The symbols move the units like this.
state | ka sa le po
q574 | q788 q913 q671 q59
q345 | q343 q719 q442 q671
q518 | q131 q996 q343 q788
q692 | q510 q323 q153 q105
q507 | q412 q354 q802 q82
q688 | q829 q698 q892 q561
q545 | q539 q479 q708 q950
q436 | q118 q506 q427 q892
q102 | q702 q185 q30 q943
q728 | q885 q139 q443 q354
q259 | q544 q59 q733 q532
q772 | q736 q793 q534 q635
q771 | q969 q495 q706 q885
q131 | q556 q255 q996 q442
q354 | q734 q412 q507 q469
q534 | q793 q772 q249 q118
q201 | q173 q715 q532 q771
q734 | q943 q966 q412 q880
q715 | q675 q173 q201 q495
q442 | q719 q345 q870 q331
q996 | q255 q131 q518 q870
q877 | q201 q532 q473 q702
q561 | q213 q523 q181 q518
q473 | q532 q877 q969 q185
q719 | q518 q343 q345 q574
q892 | q698 q688 q365 q181
q495 | q473 q969 q771 q30
q329 | q507 q802 q880 q172
q706 | q495 q771 q702 q139
q343 | q996 q518 q719 q913
q105 | q710 q819 q337 q534
q172 | q82 q990 q409 q510
q181 | q523 q561 q556 q343
q443 | q139 q728 q943 q507
q217 | q892 q365 q213 q255
q966 | q443 q943 q734 q329
q469 | q880 q485 q82 q479
q736 | q337 q722 q793 q872
q950 | q692 q153 q795 q722
q412 | q966 q734 q354 q485
q319 | q331 q642 q544 q173
q97 | q436 q427 q829 q217
q671 | q913 q574 q331 q259
q710 | q950 q795 q819 q793
q213 | q365 q217 q523 q131
q872 | q249 q113 q157 q427
q793 | q722 q736 q772 q157
q539 | q172 q409 q479 q692
q788 | q442 q870 q913 q319
q990 | q469 q82 q172 q708
q642 | q671 q331 q319 q675
q139 | q30 q885 q728 q412
q969 | q877 q473 q495 q102
q510 | q545 q708 q323 q710
q409 | q990 q172 q539 q323
q523 | q217 q213 q561 q996
q118 | q157 q635 q506 q698
q173 | q733 q675 q715 q969
q485 | q329 q880 q469 q539
q506 | q635 q118 q436 q688
q702 | q771 q706 q185 q728
q157 | q113 q872 q635 q97
q479 | q409 q539 q545 q153
q185 | q706 q702 q102 q443
q331 | q574 q671 q642 q733
q59 | q319 q544 q259 q201
q255 | q181 q556 q131 q345
q427 | q506 q436 q97 q365
q675 | q259 q733 q173 q473
q802 | q354 q507 q329 q990
q249 | q772 q534 q113 q506
q153 | q323 q692 q950 q337
q82 | q485 q469 q990 q545
q323 | q708 q510 q692 q819
q819 | q795 q710 q105 q772
q30 | q185 q102 q885 q966
q635 | q872 q157 q118 q829
q544 | q642 q319 q59 q715
q337 | q819 q105 q722 q249
q722 | q105 q337 q736 q113
q829 | q427 q97 q698 q213
q365 | q688 q892 q217 q556
q795 | q153 q950 q710 q736
q532 | q715 q201 q877 q706
q913 | q870 q788 q574 q544
q556 | q561 q181 q255 q719
q943 | q728 q443 q966 q802
q113 | q534 q249 q872 q436
q885 | q102 q30 q139 q734
q708 | q479 q545 q510 q795
q733 | q59 q259 q675 q877
q698 | q97 q829 q688 q523
q880 | q802 q329 q485 q409
q870 | q345 q442 q788 q642

The rows follow the links: the fewer symbols apart two units are, the more alike their rows tend to be.

Each row is also shifted at random along 9 hidden directions that mean nothing.

Each row, then its unit:
[  19  -12   11  -65  -34   -8   -5   11  -47   29   -2   10  -58   21   51   61  -29   17   89   30  -22  -41  -21  -40    9   -6   44  -57   22   19   -5    5  -26  -34   21   -5  -11   26  -11  123  -41]: q722
[  43  -21  -21   72   28   -6   32    1  -40  -44   -4   20   67   39   -3   44   20   20   36   34  -81   32   19    3  -34  -34  -37  -63  -20  -36  -19  -32  -22  -40   30  -16 -104  -16    4  -70    2]: q688
[   1  -20    1   43    1    6   -2  -19    8   11    1   -4   50   20  -18   61  -22   12  -42   -7   55  -49    1   30  -14  -19   15    6   12    8  -15   -9  -22   69   10   -5  -11   -9   18    3  -25]: q249
[ -24   13   -7   37   24    9  -13  -21  -33  -18   15    4    4   25   -8   40   12  -23   50   -7  -14   -8   16  -35  -14   -3  -21   -9  -25  -13   10    0   11    0   -6   15   -7   -6  -13   -8   -5]: q733
[  12   18    2  -34  -14   20  -17   22   26  -12  -12    3  -79  -24   -9  -50  -10  -10   -6   -8  -11   33    0   11   24   30   -2   19   11  -38   -2   36   22    0  -11   23  -11   30    6  -30   28]: q728
[  40  -30  -21   17    2   -8   38    0   17    9  -15  -27   70  -18   -2   26   52   29  -28   26   16   23   35   33   -1  -20  -15  -50   15   15   -1  -37  -20   18   -1  -51  -62  -21  -12 -126    8]: q736
[ -52    7   -5  -23    0   -6    0  -12  -11   25    1  -29  -18  -13   11   28   44  -12   51   -2   26   -8   32  -42   10   14   -4  -18    2   24   27   -5    9    4  -28  -14   25    0  -36  -21    1]: q139
[   6   27  -14  -43   -1   42  -33    5   -8  -26   16   33   59   38   21  -51   -3  -18   76   20  -64   52  -23  -10   33   -4   -2  -65  -15    6    5   18    9   -8   20   17  -33    6    3    2    5]: q544
[  18    6    2    5   31  -18   24    0  -39  -12  -10   -8  -44    6   24   19   44  -18  -46  -15  -55   23   18   25  -16   25  -38    3  -18  -23   16    0   12  -14  -27   -7   22   -4  -32   37    5]: q495
[ -52   -5    9   -4  -16  -41   25   46   63  -10  -36    8  -30  -37  -15 -117   -5   39  -10    3  -15   46   -9   -8   -5   13    8   53   16  -23  -25    0    3  -35    8   -5   43   10   34   -7   45]: q692
[  68    3   -4    6   20   20   -3  -28  -20   11   28  -19   59   -6  -10   28    7  -37  -88  -20   23  -18   -3   48    5   -3  -24   15  -15   34   27   -7    8    0  -18   -1  -11  -20  -20  -27  -13]: q671
[ -33   16  -12   36    7   46  -41  -26   36  -38   21   29  -11    0   -7  -12   -2  -10    5    2   37   24    2    5    5  -21    4  -20  -22  -28  -15    3   20   97   12   16   -4  -22   20  -74   -1]: q870
[ -27    0   -6   12   26   -6   24    5  -62   -2   -2  -13   81   41  -12   33   11  -22  -10   -8  -73    0    6   19   -7   13  -43   -6   -6    3   20    4   -9  -74  -12    2  -55   11  -19   12    5]: q30
[  33    1  -13  -55  -19   32   -7   21   35   18  -14  -18   99    3  -14  -44    2   -1  -43    0    3   31   -5   64   51   17   -1  -22   34   22    8   24   -7   25   -6   -9  -55   22    8  -64   22]: q880
[  14  -20    2  -19  -19  -41   29    2   17   36  -18  -34  -78  -52   19   24   48   30   35   15   51  -10   37  -46   -7    1   16  -10   19   17    6  -29   -4   -2  -18  -41   37   -6  -28  -35    2]: q795
[ -43   -4    9  -13   -5   -9    5    7   -1   15  -20  -10  -28    9    8   20    1    6  -28  -14    7  -15    6   21    2   22    8   10   18  -10   -2   15   -6   36  -13   -3   23   17   -2   54   -4]: q485
[ -75    5  -11    3    8    7    3    2   53  -29   13   20   63  -28    4 -109   22    8  -34   17   -7   71  -18   21    7  -25   -8  -10  -24   18   -5  -27   14    2   18  -16   18  -41   15  -78   22]: q518
[   7  -11   -3   19   -1  -10   12   15    6  -20   -6   23   36   12   -1  -29  -14   25   27   22  -38   21  -14   -8  -13  -21    2  -14   -4  -10  -21  -13  -15  -33   31   -3  -25   -6   24   -1    6]: q436
[ -79  -23    3    2  -20  -12   13  -14   -5    7   24   -5 -120  -74   15   41   -4   17   13   32   46  -23    5  -39  -19  -39   17  -10   -8    9   -4  -41    0  -58   14  -19  -24  -24  -18  -65  -24]: q892
[  -1   -7    2   17   -8   -8    6   23    0  -10  -28    9  -21   23  -12   11  -17   21   34    3  -27    0    7   -6   -7   11    3    0   19  -43  -23   18  -13    4    9   10  -29   28   20   15   11]: q545
[  82   -2    2   -3  -20   -4   -2   28   51  -12  -30   13  -58  -15   -7  -49  -11   31    3    4    5   30    2    7    6   12   16   13   21  -44  -29   17    2   40    8    3    4   18   31  -20   25]: q819
[   1   13   -5  -27   -2   38  -28  -11   12   -3   31   17   99   11    2  -47  -27  -20  -27    4    2   11  -41   31   27  -18    8  -14  -13   43    7    3    3    6   19    9   -7  -15   13    2  -11]: q719
[  36   17    0   19   10    7  -21   -4   25   -1  -26    0   31   51  -10    5   16   -4   11  -33   21   -4   19    9    6   33    4   10   12  -24   -5   34    4  130  -21   12   59   16   14   50   12]: q507
[-119  -25    7   29   -1  -20   29    5  -37   32    2  -34   61    1  -52   59  -43   -3  -45  -14   12  -70   -2   13  -16   -4  -13   55   21   22    7   -4  -25  -98   -2    6  -65   18    3   -9   -7]: q990
[ -66   12   -7   -6   12   24  -14  -15    8  -15   18    8   11   -7   14  -20   18  -17  -26    1    2   28   -4   21   10   -6   -9  -19  -20    7    8   -5   15   29   -2   -1    7  -21   -8  -31   -2]: q59
[  42  -15   -3   49   -2  -12   17   21   26  -26  -28    9  -40  -10  -28   -9   -7   32   -4    7  -11   19   17    6  -21    0   -7   16   13  -62  -33    2   -5    6   11    2  -43   12   29  -64   26]: q105
[  10  -23  -16   12   -4    7   14    0   14   -6   -8    2   55    4    8   20   19   28  -10   28    2   20   10   33    1  -26    1  -57   10    2  -15  -24  -20   34   18  -30  -59  -15    6  -73   -4]: q113
[  15    8   -1   12   13   -3   -8  -19   -2    3   23    5   89   17   -4  -20    1  -12   27   -4   11  -10  -13  -30   -4  -18    2    5  -22   46   12  -17    2  -11    7    0   40  -26    1   23   -8]: q996
[  49   16   -4   -3    3   41  -40  -17  -25  -33   19   44  -38   43   38   34  -15  -11   57   17  -31    9  -15   -8    4  -14   14  -67  -20  -27  -13   13    4   60   24   19  -15   -2    4   51  -29]: q343
[ -93  -23   -5   42    7   15   -6  -26    4  -11    6   20   26   30   21   67   -8   22  -43   13   30  -21   -6   46  -18  -34   20  -45   -3   -6  -26  -22  -23  109   26  -17  -10  -26   16   20  -39]: q506

Where do the symbols, taken in turn from left to right, take each start?
Answers are names.
[ -88    8    7   53   26   -3   -1  -15  -35  -15   19    2   -1    7  -31   23  -24  -28  -22  -23  -12  -29   -4  -12  -27   -3  -26   52  -26  -13    7    3    9  -53   -5   28   -5   -5    0   13   -3]
sa sa po le sa ka sa ka le: q675
[  -8   17   -2  -63  -20   12  -19   13   17   26   -9  -12   52   13    2  -41    5   -9   53   -4    6    8   -4  -18   40   24   15  -14   21   34   16   25    2   12  -10    2   20   23   -3   19   13]
po ka po po ka le le: q510
[  45   11   -5   24   23    5   -2   -9   -2    4  -16  -17   70   44  -18   22   27  -17  -22  -33    5   -5   26   26    4   29  -22   11    6   -8   12   20    4   73  -29    3   21    9   -3   11   12]
ka ka ka le ka ka po: q139
[ -22   17    5  -56  -20   -1   -7   28    5   10   -5   -7  -27  -17   -9  -62  -13  -11   51   -1  -26   17   -9  -36   27   25    1   21   12    4   12   26   12  -76   -7   18   -2   31   -2    1   26]
po ka ka ka sa po ka ka le: q966
[   6    0   17  -26  -29   -6  -18   12   40   22  -11   10    4    5   -4  -41  -47   17    3   -9   42  -30  -31   -8   11    5   47   38   24   18  -17   18   -9   37   12   12   63   16   34   87   -6]
le po po po le sa sa le ka: q698
[  43   20    2   -1    9   -2  -10   15   18   -5  -26    1   26   34  -12  -39   10   -6   14  -26  -20   18    7    3   10   37   -8   23    9  -24    0   34   10   48  -18   16   41   24   12   40   27]
po le ka sa sa po po sa ka: q409
[ -40  -19    2   28   33  -47   51    0  -27   14  -34  -25   43   32   20   47   59   13  -77  -18  -28    0   29   50  -29   22  -29    0    5   -1    8  -18  -17   39  -28  -38   41  -10  -23   63   -2]
sa sa sa le ka po sa le le: q172
[ -50  -26    1   61   11  -31   34   13  -17  -16  -23    6  -14   16  -15   42   -7   30  -13    5  -31   -9   14    8  -39   -9  -13    9    6  -44  -26  -13  -21  -19   13   -6  -38    4   15    0    2]
po po le po ka po le: q217
[ -20    7    7  -24   12  -10    7  -13  -45   23   29  -16   37   -7    6    5   -2  -32  -17  -10  -12  -26  -18  -13    0   -2  -14   22  -19   56   35  -12    5  -91  -12    1   21  -12  -29   46  -16]
po sa po po ka sa po ka: q102
[ -13   -2    4   26   14  -29   22    0    2  -21    7   12  -43  -31   11  -41   17    8  -15    8  -21   28   -4  -18  -29  -15  -12   19  -29   -6   -3  -30   12  -50    8  -10   35  -28   -3   -7    7]
ka ka ka sa po sa ka po: q996
[-118    6   14   -2   -7    1  -22  -24  -37    3   39   18  -75  -12   15   33  -43  -16   54    6   16  -50  -27  -65  -16  -24   23   12  -25   19    5   -9    6  -57   18   23   28  -11   -8   71  -37]
po ka ka sa le ka le: q442
[ -50   -8   10   15   -4    0    0    0  -46   24    3  -23   -6   15  -39   79  -49  -17   -5  -21   11  -74    2   -6   -8   11   -5   44   19   -5    6   23  -14  -55   -9   27  -52   35    0   28  -12]
sa sa ka sa sa po ka le le: q802
[ -47  -15   11  -12  -22    1   -4   -8  -29    0   28   14 -134  -46   23   48  -42    6   23   28   12  -35  -19  -35  -15  -32   25   -8   -9   -4  -10  -18   -3  -73   25    6  -34   -4   -9   10  -35]
po ka ka ka le po sa le: q131
[  -7   -6    8   34   12  -26   17   -3    3    4   15    1   96   -2  -29  -46  -25    0  -34  -10    5  -19  -26   -8  -21  -21   -6   59  -16   40    3  -24   -6  -69   13    2   31  -24   18   21    1]
ka sa sa sa ka sa po: q365
[ -32   -8   -7   50    5  -16   10    7   25   -3  -26   -3   74   34  -32    1   10   25   42   -3   12   -1   24  -19  -13    0   -1    4   13  -15  -17   -2  -14   46    3   -6    2    4   24  -26   19]
sa po ka ka ka sa: q545
